Below are the code and all the weights of a small trained network. Each question names an input and a class and asks about switching units off, where a switched-off unit gives its printed mean instead of its output.

import numpy as np


def w(rows, s, z=0):
    codes = np.array(rows[::2]) - 128.0
    scale = np.full(codes.shape[1], s)
    scale[-1] = z or s
    return codes * scale


def f(y):
    return np.maximum(y, 0)


def log_softmax(a):
    a = a - a.max(-1, keepdims=True)
    return a - np.log(np.exp(a).sum(-1, keepdims=True))


def net(x, mask):
    res = np.array(x, float).reshape(1, 4) / 4 @ E
    y = f(res @ A[0][:, :-1].T + A[0][:, -1])
    res = res + np.where(mask, y, B[0][:, -1]) @ B[0][:, :-1]
    return log_softmax(res[-1] @ U[:, :-1].T + U[:, -1])


A, B = {}, {}
E = w([
[185,90,49,206,194],'x0',
[85,75,154,239,49],'x1',
[90,102,245,134,234],'x2',
[67,8,30,105,168],'x3',
],0.011)
A[0] = w([
[106,39,144,178,111,89],'neuron 0',
[61,51,170,99,172,154],'neuron 1',
[114,226,190,104,66,181],'neuron 2',
[219,74,82,151,118,235],'neuron 3',
[49,86,124,120,157,140],'neuron 4',
[181,140,53,92,146,165],'neuron 5',
[145,230,135,68,198,235],'neuron 6',
[68,73,88,158,175,181],'neuron 7',
[132,155,139,192,200,179],'neuron 8',
[59,151,92,6,135,252],'neuron 9',
[68,57,88,172,173,184],'neuron 10',
[57,170,171,139,44,253],'neuron 11',
[201,149,126,209,181,119],'neuron 12',
[67,186,235,127,109,229],'neuron 13',
[215,93,192,205,181,186],'neuron 14',
],0.012,0.0047)
B[0] = w([
[93,103,140,136,111,198],'neuron 0',
[101,134,157,31,155,209],'neuron 1',
[226,152,215,42,55,248],'neuron 2',
[91,110,5,216,142,228],'neuron 3',
[93,30,162,26,130,191],'neuron 4',
[170,208,57,215,192,216],'neuron 5',
[162,231,124,120,217,231],'neuron 6',
[67,1,115,71,126,224],'neuron 7',
[78,83,185,189,235,178],'neuron 8',
[174,182,130,48,128,239],'neuron 9',
[43,13,153,73,67,237],'neuron 10',
[245,37,159,108,42,235],'neuron 11',
[95,136,111,234,198,187],'neuron 12',
[242,127,246,115,96,247],'neuron 13',
[70,124,208,233,240,197],'neuron 14',
],0.0069,0.015)
U = w([
[82,97,122,166,154,126],'0',
[146,169,219,127,147,51],'1',
[215,132,174,60,60,181],'2',
[120,88,11,167,63,160],'3',
[78,157,107,108,111,4],'4',
[180,204,86,79,181,189],'5',
[76,76,175,17,131,167],'6',
],0.012,0.0033)

Each question gives the input, the list of numbers given to net, and the class t.
The units are the neurons (one row each of A and B). Each row of codes is followed by its name. A weight is (code - 128) times the scale printed after its matrix; where a second scale follows, it is the last column's (A, B and U).
mask holds one flag per neuron, in row order. A switched-off neuron (its flag False) gives its mean, the last column of its row in B, instead of its output. The means were averaged over made-up inputs and are rounded, as every weight is.
A unit's drop is (log p(t) with every unit on - log p(t) with that unit switched off) / (log p(t) with every unit on - log p(t) with every unit switched off).
The circuit of an input: a set's keep is (log p(t) with only the set's units on - log p(t) with every unit switched off) / (log p(t) with every unit on - log p(t) with every unit switched off). Starting from the 12 units with the biggest drops (on a tie, the unit counted first), units are removed one at a time, each time the one whose removal leaves the highest keep (on an exact tie, the one counted first), for as long as the keep stays at least 0.8.
units of the circuit, in order: the units of the circuit, biggest drop first
most important unit: the unit with the biggest drop
k most important neurons: the k neurons with the biggest drops, biggest first
drop when u is switched off: that unit's drop, to one decimal
input [5,4,-3,-3], class 3: most important unit -> neuron 3
input [-1,0,-2,1], class 3: 4 most important neurons -> neuron 13; neuron 2; neuron 6; neuron 1
input [0,8,-1,0], class 3: 4 most important neurons -> neuron 2; neuron 1; neuron 9; neuron 13
input [-3,-5,-5,8], class 5: 4 most important neurons -> neuron 5; neuron 9; neuron 11; neuron 0
input [-2,5,2,0], class 2: 3 most important neurons -> neuron 11; neuron 13; neuron 7
input [2,-3,-7,-1], class 5: 2 most important neurons -> neuron 10; neuron 7
input [-3,6,7,-3], class 2: 3 most important neurons -> neuron 11; neuron 13; neuron 2
input [-3,-6,2,-1], class 5: 2 most important neurons -> neuron 6; neuron 11
input [5,4,-3,-7], class 1: 4 most important neurons -> neuron 7; neuron 10; neuron 14; neuron 2
input [6,-8,6,2], class 0: 3 most important neurons -> neuron 8; neuron 14; neuron 2
input [-6,1,8,-7], class 2: 2 most important neurons -> neuron 2; neuron 11
input [-3,-3,-6,4], class 5: 2 most important neurons -> neuron 9; neuron 10
input [3,8,-5,-5], class 3: drop when neuron 13 is switched off -> 0.1
input [-5,7,8,-1], class 2: units of the circuit, in order -> neuron 11
input [-5,-6,2,-1], class 2: drop when neuron 2 is switched off -> 0.1
input [-5,8,0,2], class 2: drop when neuron 13 is switched off -> 0.2
